[100, 108, 117, 109, 114]: 117, 117

[124, 132, 150, 102, 110]: 150, 150

[154, 155, 156, 133, 108]: 156, 156

[143, 141, 150, 133, 134]: 150, 150

[124, 127, 120, 119, 118, 138, 152]: 119, 152

[141, 145, 118, 104, 103]: 118, 145

[139, 111, 149, 140, 144, 113, 113]: 140, 149

[142, 108, 141, 106, 108, 144, 107]: 106, 144

[[147, 133, 133, 112, 136, 136, 142],
 [119, 109, 116, 116, 125, 121, 124],
 [124, 127, 147, 132, 145, 139, 151]]: 116, 151
---
[[143 155 150 152]
 [148 147 153 153]
 [150 147 132 146]] gives 155

[[116 130 139 130 115 122 135]
 [110 111 138 151 128 101 120]
 [109 108 115 127 138 146 149]] gives 115

[[106 125 125 126 130]
 [103 124 142 127 127]
 [133 127 120 131 125]] gives 125

[[132 135 139 133]
 [145 149 138 137]
 [119 128 125 120]] gives 135

[[116 122 150 112 144 131]
 [129 127 129 127 128 128]
 [127 128 127 129 128 125]] gives 112

[[109 146 134 125 134]
 [109 140 124 113 116]
 [128 126 136 106 113]] gives 134

[[117 155 154 131 124]
 [102  99 105 114 111]
 [101  99 100 100 108]] gives 154
---
122  126  117  139  133  105
134  118  123  131  131  128
 99  147  109  129  128  124
Answer: 129

116  124  127  131
129  150  119  134
106  141  122  143
Answer: 141

135  118  109  105  108  125
129  127  125  125  125  127
119  129  144  144  141  133
Answer: 144

125  116  121  111
129  156  149  115
136  116  119  149
Answer: 116

148  144  142  151  124
150  146  142  152  122
142  140  138  144  125
Answer: 138

144  124  123  124  135  132
147  138  110  114  131  114
145  154  157  106  158  107
Answer: 106

140  127  126  151  123  132
138  122  112  143  130  119
134  133  139  133  110  140
Answer: 133

 98  104  152  153  100
102  148  100  113  101
148  151  154  109  150
Answer: 154
---
[154 125 127 120 116] → 154, 116

[142 135 107 151 155] → 142, 155

[108 130 149 113] → 108, 113

[128 155 103 145 115 132 136] → 128, 136

[104 124 129 140] → 104, 140

[[120 129 119 124 121 142 132]
 [136 121 140 130 137 115 125]
 [122 150 115 123 123 125 136]] → 120, 136

[120 117 125 100 142 135] → 120, 135

[152 151 149 108 109] → 152, 109
---
[[128 120 130 130]
 [130 130 135 156]] -> 135

[155 152 140 140 145] -> 152

[157 108 150 151 115 110 101] -> 151

[106 139 135 133 130 116 147] -> 139

[140 117 154 114 105 152] -> 152

[151 108 136 124 106] -> 136
---
[[131 134 131 146]
 [143 105 143 131]
 [142 143 143 151]] gives 134

[[139 122 138 124 121 127 121]
 [130 136 123 131 111 116 138]
 [139 134 124 121 120 106 137]] gives 122

[[112 150 141 119 123 124 116]
 [135 132 122 130 129 131 131]
 [118 147 135 121 124 126 119]] gives 150

[[126 134 116 126 143 101]
 [147 142 126 142 129 106]
 [123 139 120 133 113 132]] gives 134

[[132 134 130 136 132 132 126]
 [108 108 111 128 109 108 149]
 [124 123 125 123 124 124 128]] gives 134

[[129 130 127 121 102 132 124]
 [130 132 141 133 121 128 131]
 [131 126 137 122 124 127 122]] gives 130

[[137 138 122 133 124]
 [124 132 118 152 115]
 [121 119 128 136 119]] gives 138

[[131 135 144 129 130 132 128]
 [129 134 153 128 129 129 128]
 [133 135 137 130 132 138 129]] gives 135

[[136 120 139 114 132 151]
 [139 134 130 114 126 131]
 [116 130 125 126 127 137]] gives 120

[[125 131 128 137]
 [105 139 108 130]
 [154 139 121 120]] gives 131
---
[[131 121 122 139 147]
 [155 113 105 147 146]
 [110 133 130 110 127]]
105, 155

[100 157 124 137 140 129 111]
137, 157

[131 110 130 126 101]
130, 131

[133 135 126 111 101]
126, 135

[121 158 131 112 126]
131, 158

[135 154 124 135 146 106 136]
135, 154

[[104 126 124 134 133]
 [127 131 139 126 129]
 [158 133 125 126 129]]
139, 158

[115 127 109 128 151 136 116]
128, 151

[125 153 148 128 122 154 129]
128, 154
---
[139 106 147 145 136 130 135] -> 139, 135

[101 142 133 110 134 123] -> 101, 123

[126 104 131  98 120 111 126] -> 126, 126

[120 121 105 116 123] -> 120, 123

[143 117 108 150 111 129 135] -> 143, 135

[[108 132 117 132 152 100]
 [156 128 113 101 102 144]
 [146 135 140 138 152 117]] -> 108, 117

[157 146 137 110 145] -> 157, 145

[153 148 125 142] -> 153, 142

[122 130 133 154 116] -> 122, 116
---
array([[129, 127, 122, 115, 142, 136, 135],
       [121, 111, 132, 101, 132, 126, 135]])
142, 101

array([[137, 134, 106, 132, 125],
       [126, 125, 138, 111, 135]])
138, 106

array([[108, 123, 130, 112, 121, 133],
       [138, 148, 124, 140, 106, 105]])
148, 105

array([119, 131, 104, 134])
134, 104

array([125, 118, 132, 103])
132, 103

array([147, 105, 151, 108])
151, 105

array([122, 135, 149, 125, 118, 126])
149, 118

array([123, 135, 141, 105, 132, 113])
141, 105

array([[133, 129, 126, 133, 114, 111, 120],
       [134, 152, 114, 101, 148, 135, 120]])
152, 101

array([103, 129, 100, 117, 124])
129, 100
---
[[131 117 112 139 156 130 127]
 [142 136 152 122 132 131 135]
 [108 127 113 125 127 121 122]] yields 117

[[115 122 106 149 101 117 107]
 [120 117 141 114 132 124 107]
 [135 126 118 134 125 131 109]] yields 122

[[148 128 115 131 131 116 152]
 [128 128 120 114 116 110 124]
 [154 137 118 136 144 115 151]] yields 128

[[109 115  99  99 129]
 [117 140 150 150 132]
 [143 142 147 147 134]] yields 115

[[144 143 144 109]
 [108 147 145 107]
 [147 151 112 111]] yields 143

[[144 148 107 112 156 133 129]
 [157 132 137 110 113 117 157]
 [157 152 154 113 111 103 151]] yields 148
---
[130 110 120 141 130 136 105] value 130, 105

[[115  99 117 126]
 [150 110 139 113]] value 115, 113

[140 122 101 134] value 140, 134

[[146 115 135 113 109 113 115]
 [126 125 124 136 106 121 122]] value 146, 122

[147 124 153 124 125 128 125] value 147, 125

[147 144 104 109] value 147, 109
---
Input:
128  127  126  127  123  131  129
125  128  130  129  105  130  132
122  128  127  127  122  131  124
Output: 122

Input:
142  143  124  125  122
105  104  130  129  132
114  113  127  130  131
Output: 114

Input:
114  143  140  112  103  145
116  129  123  110  119  128
129  140  130  150  121  136
Output: 129

Input:
134  109  109  113  103
133  112  140  118  119
120  106  145  127  119
Output: 120

Input:
136  132  127  151  145  130  125
131  136  128  145  138  128  127
133  127  127  136  137  130  126
Output: 133

Input:
136  131  140  137  141  112
125  145  140  132  150  122
133  122  128  124  125  132
Output: 133
